Below are the code and all the weights of a small trained network. Each question names an input and a class and asks about switching units off, where a switched-off unit gives its printed mean instead of its output.

import numpy as np


def w(rows, s, z=0):
    codes = np.array(rows[::2]) - 128.0
    scale = np.full(codes.shape[1], s)
    scale[-1] = z or s
    return codes * scale


def norm(h):
    return h / np.sqrt((h * h).mean(-1, keepdims=True) + 1e-5)


def f(y):
    return y / 2 * (1 + np.tanh(0.7978845608 * (y + 0.044715 * y**3)))


def log_softmax(a):
    a = a - a.max(-1, keepdims=True)
    return a - np.log(np.exp(a).sum(-1, keepdims=True))


def net(x, mask):
    res = np.array(x, float).reshape(1, 6) / 4 @ E
    u = 0
    for l in range(3):
        y = f(norm(res) @ A[l][:, :-1].T + A[l][:, -1])
        res = res + np.where(mask[u : u + 9], y, B[l][:, -1]) @ B[l][:, :-1]
        u += 9
    return log_softmax(norm(res)[-1] @ U[:, :-1].T + U[:, -1])


A, B = {}, {}
E = w([
[172,107,165,243,214,130],'x0',
[177,145,169,162,42,31],'x1',
[107,124,64,184,90,164],'x2',
[106,238,147,140,135,167],'x3',
[2,92,156,150,126,93],'x4',
[148,88,182,131,74,210],'x5',
],0.0079)
A[0] = w([
[14,105,108,137,181,123,71],'0.n1',
[87,197,131,86,99,152,83],'0.n2',
[19,135,155,150,120,34,83],'0.n3',
[42,71,254,144,64,174,148],'0.n4',
[128,56,82,62,83,101,61],'0.n5',
[159,137,155,184,187,138,181],'0.n6',
[141,125,251,36,184,78,1],'0.n7',
[53,95,174,127,102,125,42],'0.n8',
[136,74,46,151,132,133,44],'0.n9',
],0.0086,0.0079)
B[0] = w([
[219,161,92,106,139,173,170],'0.n1',
[27,82,204,143,113,106,145],'0.n2',
[254,176,99,106,125,150,191],'0.n3',
[239,149,115,113,114,177,255],'0.n4',
[27,111,191,148,122,130,166],'0.n5',
[101,130,154,75,88,129,222],'0.n6',
[93,110,192,43,196,119,137],'0.n7',
[127,150,63,111,165,94,128],'0.n8',
[53,153,155,130,153,159,113],'0.n9',
],0.0087,0.0048)
A[1] = w([
[94,152,85,117,156,74,63],'1.n1',
[113,123,56,214,70,137,191],'1.n2',
[147,109,182,213,216,138,129],'1.n3',
[116,163,84,132,183,68,78],'1.n4',
[108,153,77,142,168,51,99],'1.n5',
[115,239,118,170,109,145,79],'1.n6',
[149,9,65,122,123,89,124],'1.n7',
[151,148,82,34,68,134,254],'1.n8',
[192,141,162,234,177,126,150],'1.n9',
],0.012,0.0039)
B[1] = w([
[154,95,142,132,79,192,135],'1.n1',
[175,175,152,3,153,81,158],'1.n2',
[65,126,60,116,65,102,163],'1.n3',
[159,89,151,121,79,214,143],'1.n4',
[185,92,145,125,67,178,145],'1.n5',
[102,135,208,148,143,146,154],'1.n6',
[91,249,222,174,141,184,173],'1.n7',
[118,112,90,195,115,86,249],'1.n8',
[100,126,81,146,84,89,180],'1.n9',
],0.013,0.011)
A[2] = w([
[146,101,141,107,108,163,51],'2.n1',
[138,2,191,85,153,90,204],'2.n2',
[166,170,113,49,103,111,252],'2.n3',
[171,76,172,180,178,39,197],'2.n4',
[148,136,50,199,145,106,81],'2.n5',
[83,95,101,120,121,136,68],'2.n6',
[191,199,113,197,178,135,117],'2.n7',
[105,99,76,158,232,192,118],'2.n8',
[100,114,84,112,168,188,69],'2.n9',
],0.011,0.0039)
B[2] = w([
[161,148,95,100,31,138,123],'2.n1',
[91,162,85,103,127,182,155],'2.n2',
[73,44,95,82,223,168,254],'2.n3',
[133,133,127,73,178,139,196],'2.n4',
[124,174,96,175,167,151,192],'2.n5',
[126,153,143,106,32,27,141],'2.n6',
[101,159,91,152,171,174,203],'2.n7',
[208,178,171,121,111,2,195],'2.n8',
[204,95,197,103,119,63,170],'2.n9',
],0.0095,0.005)
U = w([
[5,84,84,156,61,57,172],'0',
[202,71,131,133,76,215,117],'1',
[48,174,237,160,145,147,151],'2',
[192,132,151,110,142,10,126],'3',
[92,115,110,24,180,138,123],'4',
[140,152,62,156,151,133,161],'5',
[88,60,130,170,176,113,2],'6',
],0.018,0.0077)

Each question gives the input, the list of numbers given to net, and the class t.
The units are the neurons (one row each of A and B). Each row of codes is followed by its name. A weight is (code - 128) times the scale printed after its matrix; where a second scale follows, it is the last column's (A, B and U).
mask holds one flag per neuron, layer by layer. A switched-off neuron (its flag False) gives its mean, the last column of its row in B, instead of its output. The means were averaged over made-up inputs and are rounded, as every weight is.
A unit's drop is (log p(t) with every unit on - log p(t) with that unit switched off) / (log p(t) with every unit on - log p(t) with every unit switched off).
The circuit of an input: a set's keep is (log p(t) with only the set's units on - log p(t) with every unit switched off) / (log p(t) with every unit on - log p(t) with every unit switched off). Starting from the 12 units with the biggest drops (on a tie, the unit counted first), units are removed one at a time, each time the one whose removal leaves the highest keep (on an exact tie, the one counted first), for as long as the keep stays at least 0.8.
units of the circuit, in order: the units of the circuit, biggest drop first
most important unit: the unit with the biggest drop
k most important neurons: the k neurons with the biggest drops, biggest first
k most important neurons of layer l: the k neurons of layer l with the biggest drops, biggest first
input [-2,1,7,-4,-5,3], class 4: units of the circuit, in order : [1.n2, 2.n3]
input [5,3,8,6,4,-2], class 4: most important unit : 1.n2
input [0,-1,6,6,8,0], class 5: 3 most important neurons : [0.n1, 0.n3, 0.n4]
input [-1,-8,6,-7,4,-4], class 3: 2 most important neurons of layer 2 : [2.n8, 2.n9]
input [8,-2,-4,-8,2,0], class 0: 2 most important neurons of layer 1 : [1.n3, 1.n9]
input [0,3,6,-3,-4,-6], class 1: 2 most important neurons of layer 1 : [1.n5, 1.n4]
input [-3,-2,0,4,6,-4], class 5: 2 most important neurons : [0.n3, 0.n1]
input [5,1,-6,-7,-8,-8], class 1: 3 most important neurons of layer 0 : [0.n4, 0.n3, 0.n1]
input [-7,0,-5,1,8,-2], class 5: 2 most important neurons : [0.n3, 1.n8]
input [3,8,4,-3,5,-6], class 3: 2 most important neurons : [1.n2, 0.n3]
input [2,7,0,6,4,5], class 3: 2 most important neurons : [1.n7, 0.n4]
input [-5,3,4,7,-2,-7], class 1: units of the circuit, in order : [1.n5, 1.n1, 1.n4, 0.n4]
input [5,-7,0,7,-5,1], class 2: 2 most important neurons of layer 1 : [1.n6, 1.n8]
input [-4,-4,8,-4,-8,5], class 4: units of the circuit, in order : [1.n2, 2.n3, 0.n4]
input [1,5,-5,-5,-7,-5], class 5: most important unit : 2.n7
input [-7,5,-8,-7,8,-8], class 1: 2 most important neurons : [1.n5, 1.n1]
input [2,-5,-7,7,-6,-3], class 2: 2 most important neurons : [1.n6, 1.n2]
input [8,-6,4,5,-3,-5], class 0: units of the circuit, in order : [1.n3, 1.n9]
input [-1,-5,-2,-3,5,-6], class 1: 4 most important neurons : [1.n4, 0.n4, 1.n5, 1.n1]
input [7,6,5,-1,-1,4], class 0: most important unit : 1.n9
input [-4,-3,3,5,-4,3], class 2: 2 most important neurons : [1.n6, 1.n3]
input [2,2,5,-5,-3,3], class 2: 2 most important neurons : [1.n7, 0.n4]
input [-7,-4,-4,0,-6,3], class 0: units of the circuit, in order : [1.n8, 0.n4]
